Here is a tiny trained network, its code and every weight. The questions are about switching its units off for an input and a class, where a switched-off unit gives its printed mean instead of its output.

import numpy as np


def w(rows, s, z=0):
    codes = np.array(rows[::2]) - 128.0
    scale = np.full(codes.shape[1], s)
    scale[-1] = z or s
    return codes * scale


def f(y):
    return np.maximum(y, 0)


def log_softmax(a):
    a = a - a.max(-1, keepdims=True)
    return a - np.log(np.exp(a).sum(-1, keepdims=True))


def net(x, mask):
    res = np.array(x, float).reshape(1, 6) / 4 @ E
    y = f(res @ A[0][:, :-1].T + A[0][:, -1])
    res = res + np.where(mask, y, B[0][:, -1]) @ B[0][:, :-1]
    return log_softmax(res[-1] @ U[:, :-1].T + U[:, -1])


A, B = {}, {}
E = w([
[128,125,129,133,128,124],'x0',
[129,127,129,126,130,129],'x1',
[217,126,193,177,50,140],'x2',
[156,62,181,52,171,95],'x3',
[177,200,143,156,202,36],'x4',
[136,77,179,224,243,245],'x5',
],0.011)
A[0] = w([
[106,100,107,132,108,199,149],'neuron 1',
[77,201,82,246,82,183,110],'neuron 2',
[215,70,198,175,65,140,55],'neuron 3',
[147,54,142,199,214,204,38],'neuron 4',
[71,122,98,73,211,140,19],'neuron 5',
[72,82,74,133,150,114,30],'neuron 6',
[239,156,201,165,60,176,31],'neuron 7',
[140,29,182,98,151,106,102],'neuron 8',
[75,131,74,115,207,159,93],'neuron 9',
[89,166,202,157,173,178,1],'neuron 10',
[78,62,134,127,68,200,12],'neuron 11',
[163,233,159,180,220,68,62],'neuron 12',
],0.011,0.0096)
B[0] = w([
[135,76,190,171,105,165,203],'neuron 1',
[213,169,97,22,204,170,228],'neuron 2',
[75,242,95,231,178,108,206],'neuron 3',
[136,71,65,27,37,17,250],'neuron 4',
[41,253,94,175,144,146,174],'neuron 5',
[49,193,147,162,152,87,150],'neuron 6',
[76,205,112,191,147,88,207],'neuron 7',
[232,217,105,47,198,213,194],'neuron 8',
[158,208,146,255,145,77,195],'neuron 9',
[98,137,53,96,39,105,166],'neuron 10',
[60,162,240,77,91,172,183],'neuron 11',
[58,75,242,69,77,203,220],'neuron 12',
],0.0085,0.013)
U = w([
[82,178,119,176,141,86,67],'0',
[141,112,87,66,10,18,68],'1',
[79,97,255,103,92,172,65],'2',
[146,92,138,144,138,122,254],'3',
[209,156,117,63,193,147,66],'4',
[140,87,135,146,130,114,241],'5',
[212,16,133,238,174,131,135],'6',
],0.0097,0.02)

Each question gives the input, the list of numbers given to net, and the class t.
The units are the neurons (one row each of A and B). Each row of codes is followed by its name. A weight is (code - 128) times the scale printed after its matrix; where a second scale follows, it is the last column's (A, B and U).
mask holds one flag per neuron, in row order. A switched-off neuron (its flag False) gives its mean, the last column of its row in B, instead of its output. The means were averaged over made-up inputs and are rounded, as every weight is.
A unit's drop is (log p(t) with every unit on - log p(t) with that unit switched off) / (log p(t) with every unit on - log p(t) with every unit switched off).
The circuit of an input: a set's keep is (log p(t) with only the set's units on - log p(t) with every unit switched off) / (log p(t) with every unit on - log p(t) with every unit switched off). Starting from all 12 units, units are removed one at a time, each time the one whose removal leaves the highest keep (on an exact tie, the one counted first), for as long as the keep stays at least 0.8.
circuit, biggest first: the units of the circuit, biggest drop first
most important unit: the unit with the biggest drop
k most important neurons: the k neurons with the biggest drops, biggest first
drop when u is switched off: that unit's drop, to one decimal
input [-4,3,-6,-7,5,8], class 1: circuit, biggest first : [neuron 4]
input [8,-3,-7,-8,-2,0], class 4: 3 most important neurons : [neuron 2; neuron 3; neuron 7]
input [7,-1,-7,1,-7,5], class 0: 4 most important neurons : [neuron 9; neuron 5; neuron 12; neuron 6]
input [-6,-3,2,1,6,-5], class 2: 2 most important neurons : [neuron 4; neuron 12]
input [-4,-2,3,-6,-5,3], class 4: 2 most important neurons : [neuron 2; neuron 12]
input [3,3,8,3,5,-6], class 0: 3 most important neurons : [neuron 4; neuron 3; neuron 7]
input [7,2,-8,4,-6,5], class 0: 2 most important neurons : [neuron 5; neuron 9]
input [-6,-4,-6,8,-1,-2], class 4: 3 most important neurons : [neuron 8; neuron 3; neuron 7]
input [-5,-1,-4,3,5,-4], class 2: circuit, biggest first : [neuron 4; neuron 12]
input [-3,-4,-8,0,-8,5], class 0: 3 most important neurons : [neuron 9; neuron 5; neuron 12]
input [-5,5,-5,-6,-8,2], class 2: 2 most important neurons : [neuron 11; neuron 1]
input [1,-3,8,3,2,-7], class 0: circuit, biggest first : [neuron 4; neuron 3]
input [7,2,-3,-8,-5,1], class 4: 2 most important neurons : [neuron 2; neuron 12]
input [5,-1,-7,-8,-8,-1], class 2: 3 most important neurons : [neuron 11; neuron 1; neuron 3]
input [5,-2,6,-4,-5,3], class 0: 3 most important neurons : [neuron 3; neuron 7; neuron 12]
input [-5,1,1,8,-3,0], class 4: most important unit : neuron 8
input [3,-8,-7,-3,-8,0], class 2: 4 most important neurons : [neuron 11; neuron 1; neuron 3; neuron 7]
input [-6,1,6,7,7,-5], class 2: 2 most important neurons : [neuron 12; neuron 4]
input [3,-1,-4,0,-5,-4], class 2: 2 most important neurons : [neuron 4; neuron 3]
input [2,8,8,-2,4,0], class 0: circuit, biggest first : [neuron 7]
input [-3,0,8,-3,-1,-1], class 0: drop when neuron 7 is switched off : 0.2
input [2,4,4,-6,8,6], class 2: drop when neuron 12 is switched off : 2.2
input [1,4,4,0,-3,7], class 1: drop when neuron 10 is switched off : 0.1
input [-1,8,-5,4,-3,-5], class 3: drop when neuron 3 is switched off : 0.2
